Here is a tiny trained network, its code and every weight. The questions are about switching its units off for an input and a target symbol, where a switched-off unit gives its printed mean instead of its output.

import numpy as np


def w(rows, s, z=0):
    codes = np.array(rows[::2]) - 128.0
    scale = np.full(codes.shape[1], s)
    scale[-1] = z or s
    return codes * scale


def f(y):
    return y / 2 * (1 + np.tanh(0.7978845608 * (y + 0.044715 * y**3)))


def softmax(a):
    e = np.exp(a - a.max(-1, keepdims=True))
    return e / e.sum(-1, keepdims=True)


def log_softmax(a):
    a = a - a.max(-1, keepdims=True)
    return a - np.log(np.exp(a).sum(-1, keepdims=True))


def net(x, mask):
    ids = ['ΣΦαεμξω'.index(c) for c in x.split()]
    T = len(ids)
    res = E[ids] + P[:T]
    q, k, v = (res @ M[0].T for M in (Q, K, V))
    z = softmax(np.where(np.tri(T) > 0, q @ k.T / 2**0.5, -1e9)) @ v
    res = res + np.where(mask[0], z, O[0][:, -1]) @ O[0][:, :-1]
    y = f(res @ A[0][:, :-1].T + A[0][:, -1])
    res = res + np.where(mask[1:9], y, B[0][:, -1]) @ B[0][:, :-1]
    return log_softmax(res[-1] @ U[:, :-1].T + U[:, -1])


Q, K, V, O, A, B = {}, {}, {}, {}, {}, {}
E = w([
[90,158,119,94,94,191,129,102],'Σ',
[124,76,200,168,254,106,81,129],'Φ',
[155,201,172,172,133,114,120,201],'α',
[45,67,154,147,214,158,161,90],'ε',
[122,150,151,146,147,131,125,134],'μ',
[44,152,137,139,175,153,202,132],'ξ',
[79,177,133,169,113,125,166,103],'ω',
],0.022)
P = w([
[112,252,80,78,134,56,108,100],'0',
[51,111,180,83,65,105,128,174],'1',
[251,154,106,138,156,118,168,134],'2',
[71,118,182,90,58,102,135,155],'3',
[197,125,102,166,165,135,161,125],'4',
[72,106,189,99,61,98,135,142],'5',
[138,120,101,181,187,161,163,137],'6',
[74,84,197,98,84,96,126,126],'7',
[140,137,116,177,169,190,144,133],'8',
[84,125,193,97,50,96,123,151],'9',
[167,140,118,172,151,196,116,136],'10',
[49,103,193,104,81,103,121,131],'11',
[130,133,118,169,168,216,152,142],'12',
[65,113,188,102,62,103,112,128],'13',
],0.016)
Q[0] = w([
[71,191,254,119,128,28,111,89],'h0',
[155,96,129,117,155,135,98,148],'h0',
],0.01)
K[0] = w([
[26,239,101,65,178,2,9,110],'h0',
[100,90,187,162,127,133,81,185],'h0',
],0.0054)
V[0] = w([
[222,147,81,254,205,63,101,99],'h0',
[104,71,196,43,194,177,13,117],'h0',
],0.0086)
O[0] = w([
[135,159,128,49,66,252,140,62,253],'h0',
[138,98,189,176,132,77,236,67,193],'h0',
],0.017,0.0041)
A[0] = w([
[150,97,104,254,94,246,86,161,95],'n0',
[186,132,8,22,191,186,60,130,2],'n1',
[66,44,75,142,88,67,64,197,90],'n2',
[143,148,94,172,163,68,89,132,167],'n3',
[144,194,83,149,167,84,156,69,163],'n4',
[66,47,125,116,97,7,94,163,107],'n5',
[144,233,97,117,150,142,96,193,207],'n6',
[190,119,111,147,149,233,117,91,99],'n7',
],0.008,0.0067)
B[0] = w([
[146,99,98,145,167,106,191,143,185],'n0',
[124,149,114,120,146,103,212,130,252],'n1',
[115,77,32,181,82,120,98,3,159],'n2',
[177,185,84,68,91,150,136,79,159],'n3',
[117,149,89,125,176,179,103,187,190],'n4',
[117,233,142,125,130,126,142,135,202],'n5',
[105,84,155,161,84,161,142,125,253],'n6',
[132,146,99,162,169,79,124,125,247],'n7',
],0.014,0.0076)
U = w([
[142,61,92,187,124,100,139,149,158],'Σ',
[124,149,98,116,106,50,135,126,3],'Φ',
[94,122,159,88,114,153,51,152,156],'α',
[154,202,74,80,156,152,129,167,168],'ε',
[79,123,149,102,94,2,133,171,159],'μ',
[109,109,126,142,99,104,70,125,117],'ξ',
[147,109,135,94,85,86,136,100,67],'ω',
],0.0097,0.0075)

Each question gives the input, a string of symbols that net reads in full, and the target symbol t.
The units are the heads (2 rows each of Q, K, V and O) and the neurons (one row each of A and B). Each row of codes is followed by its name. A weight is (code - 128) times the scale printed after its matrix; where a second scale follows, it is the last column's (O, A, B and U).
mask holds one flag per unit, heads first, then neurons. A switched-off unit (its flag False) gives its mean, the last column of its rows in O or B, instead of its output. The means were averaged over made-up inputs and are rounded, as every weight is.
A unit's drop is (log p(t) with every unit on - log p(t) with that unit switched off) / (log p(t) with every unit on - log p(t) with every unit switched off).
The circuit of an input: a set's keep is (log p(t) with only the set's units on - log p(t) with every unit switched off) / (log p(t) with every unit on - log p(t) with every unit switched off). Starting from all 9 units, units are removed one at a time, each time the one whose removal leaves the highest keep (on an exact tie, the one counted first), for as long as the keep stays at least 0.8.
units of the circuit, in order: the units of the circuit, biggest drop first
most important unit: the unit with the biggest drop
k most important neurons: the k neurons with the biggest drops, biggest first
drop when u is switched off: that unit's drop, to one decimal
input μ Φ ε α ω Φ ξ Φ Φ ε Φ Φ, target α: units of the circuit, in order : h0; n1
input Φ ε α α Φ μ Φ μ, target ω: units of the circuit, in order : h0
input α Φ Σ ω ξ Φ Φ Φ, target ε: units of the circuit, in order : h0; n1
input Σ ξ α Φ, target Φ: units of the circuit, in order : h0; n2; n5
input Φ α ε ε ξ ε α ε Φ α Φ μ μ, target Σ: units of the circuit, in order : n5; n0
input ξ Φ μ α α Φ ξ α Σ Φ Σ α ε Σ, target ξ: units of the circuit, in order : h0; n2
input Σ ε ω ε Φ ε ε ω, target Φ: units of the circuit, in order : n2; h0; n5
input ω ω ε α μ ε, target Σ: 4 most important neurons : n2; n1; n6; n0
input μ Σ μ α α α Φ, target ε: 3 most important neurons : n3; n6; n2
input Φ ε Φ ε μ α Σ ε Σ, target Σ: units of the circuit, in order : n5; h0
input Σ ε ε ω Φ ξ α ε ω ξ Φ Φ α ξ, target Φ: 3 most important neurons : n2; n5; n3
input α ξ ω ε μ ε α Φ ξ ε ξ α, target ε: 3 most important neurons : n1; n0; n2
input ω ω ε μ Φ μ ε Φ Σ ε Σ, target Σ: 3 most important neurons : n5; n0; n3
input μ ω ε ε ε ε Σ ε ω ε α ε μ, target Σ: 3 most important neurons : n5; n0; n1
input ε α ω ω ε Σ α ε ω ε Σ Φ α, target Σ: 2 most important neurons : n6; n0
input Φ Φ ε ε Σ ε α Φ Φ ε α, target Σ: most important unit : n5
input α ξ μ μ μ ε Σ ε μ ε Φ Φ μ Σ, target ε: drop when h0 is switched off : 2.6
input ξ ξ ξ Φ α α Φ ε ε μ Σ ε μ ε, target ξ: drop when n7 is switched off : 0.0
input μ α Σ ξ ω μ ξ Φ ξ, target Σ: drop when n4 is switched off : 0.1
input Φ Φ ε Φ μ Φ α ε ε Φ μ ω, target ω: most important unit : h0
input ξ μ ξ ε ω ε Σ Φ, target ξ: 2 most important neurons : n2; n1
